Below is a small trained network, with its code and all its weights. Each question gives an input and a class and asks what happens when units are switched off, that is, made to give their printed mean instead of their output.

import numpy as np


def w(rows, s, z=0):
    codes = np.array(rows[::2]) - 128.0
    scale = np.full(codes.shape[1], s)
    scale[-1] = z or s
    return codes * scale


def norm(h):
    return h / np.sqrt((h * h).mean(-1, keepdims=True) + 1e-5)


def f(y):
    return y / 2 * (1 + np.tanh(0.7978845608 * (y + 0.044715 * y**3)))


def log_softmax(a):
    a = a - a.max(-1, keepdims=True)
    return a - np.log(np.exp(a).sum(-1, keepdims=True))


def net(x, mask):
    res = np.array(x, float).reshape(1, 2) / 4 @ E
    u = 0
    for l in range(3):
        y = f(norm(res) @ A[l][:, :-1].T + A[l][:, -1])
        res = res + np.where(mask[u : u + 4], y, B[l][:, -1]) @ B[l][:, :-1]
        u += 4
    return log_softmax(norm(res)[-1] @ U[:, :-1].T + U[:, -1])


A, B = {}, {}
E = w([
[34,141,121,183,137,105,67,83,103,173],'x0',
[4,37,102,183,97,232,253,63,187,135],'x1',
],0.0032)
A[0] = w([
[138,171,130,114,131,82,69,148,107,139,120],'0.n0',
[153,134,134,108,133,136,141,145,119,127,54],'0.n1',
[140,154,145,129,160,43,1,136,82,129,2],'0.n2',
[140,162,133,119,143,82,69,144,109,135,97],'0.n3',
],0.0077,0.0032)
B[0] = w([
[139,163,125,201,164,167,71,52,55,135,211],'0.n0',
[116,107,110,118,111,111,117,145,161,96,130],'0.n1',
[128,255,55,76,89,149,123,173,69,178,254],'0.n2',
[158,169,120,201,159,170,46,80,60,165,202],'0.n3',
],0.0057,0.0074)
A[1] = w([
[212,189,159,92,174,83,59,170,77,97,113],'1.n0',
[89,110,246,195,252,49,101,54,84,151,6],'1.n1',
[133,120,134,75,108,134,182,187,175,96,49],'1.n2',
[213,202,77,184,146,199,76,94,65,98,245],'1.n3',
],0.0036,0.0019)
B[1] = w([
[66,21,181,165,125,242,152,38,144,124,188],'1.n0',
[178,119,139,113,212,138,189,161,103,97,116],'1.n1',
[106,252,115,137,78,37,52,162,120,164,138],'1.n2',
[82,21,190,134,82,38,205,177,218,58,255],'1.n3',
],0.0032,0.005)
A[2] = w([
[159,114,140,120,133,135,139,125,117,109,95],'2.n0',
[105,74,134,101,137,137,155,108,153,137,4],'2.n1',
[146,117,99,83,118,137,156,139,153,119,73],'2.n2',
[2,130,92,166,110,146,148,101,130,163,184],'2.n3',
],0.0072,0.0016)
B[2] = w([
[3,116,107,201,137,71,115,69,152,135,124],'2.n0',
[193,186,128,152,170,133,38,82,45,152,157],'2.n1',
[73,171,116,115,115,72,54,158,116,163,137],'2.n2',
[147,40,131,34,179,214,149,95,179,198,254],'2.n3',
],0.0044,0.0092)
U = w([
[115,138,120,166,251,38,178,135,107,113,3],'0',
[115,56,114,73,164,216,162,105,165,186,170],'1',
[116,192,98,91,73,70,146,210,174,114,130],'2',
[164,244,125,180,133,149,79,114,10,151,179],'3',
[155,37,185,187,110,111,118,126,143,40,93],'4',
],0.011,0.0043)

Each question gives the input, the list of numbers given to net, and the class t.
The units are the neurons (one row each of A and B). Each row of codes is followed by its name. A weight is (code - 128) times the scale printed after its matrix; where a second scale follows, it is the last column's (A, B and U).
mask holds one flag per neuron, layer by layer. A switched-off neuron (its flag False) gives its mean, the last column of its row in B, instead of its output. The means were averaged over made-up inputs and are rounded, as every weight is.
A unit's drop is (log p(t) with every unit on - log p(t) with that unit switched off) / (log p(t) with every unit on - log p(t) with every unit switched off).
The circuit of an input: a set's keep is (log p(t) with only the set's units on - log p(t) with every unit switched off) / (log p(t) with every unit on - log p(t) with every unit switched off). Starting from all 12 units, units are removed one at a time, each time the one whose removal leaves the highest keep (on an exact tie, the one counted first), for as long as the keep stays at least 0.8.
units of the circuit, in order: the units of the circuit, biggest drop first
unit that matters most: the unit with the biggest drop
top k neurons: the k neurons with the biggest drops, biggest first
drop when u is switched off: that unit's drop, to one decimal
input [-3,2], class 2: top 3 neurons	(0.n0, 1.n0, 0.n3)
input [-4,2], class 2: units of the circuit, in order	(0.n0, 0.n3, 2.n3)
input [-7,2], class 2: units of the circuit, in order	(2.n3, 0.n0)
input [-4,-2], class 4: unit that matters most	2.n3
input [-1,0], class 2: units of the circuit, in order	(0.n3, 0.n0, 2.n3)
input [-4,1], class 2: top 3 neurons	(0.n0, 0.n3, 2.n3)
input [-8,-4], class 4: top 2 neurons	(2.n3, 0.n2)
input [0,0], class 0: top 3 neurons	(0.n2, 2.n3, 0.n3)
input [-6,-4], class 4: top 2 neurons	(1.n3, 2.n3)
input [-8,-1], class 2: top 3 neurons	(0.n0, 0.n3, 2.n3)
input [-7,-2], class 4: top 3 neurons	(0.n2, 2.n3, 1.n0)
input [-3,0], class 2: top 3 neurons	(0.n3, 0.n0, 2.n3)
input [-2,-1], class 4: top 3 neurons	(0.n2, 2.n3, 1.n3)
input [2,1], class 1: unit that matters most	0.n3
input [-5,1], class 2: top 2 neurons	(0.n0, 0.n3)
input [-5,0], class 2: drop when 0.n0 is switched off	0.9
input [-8,-2], class 4: drop when 1.n3 is switched off	0.0
input [-7,-1], class 2: drop when 0.n3 is switched off	1.4
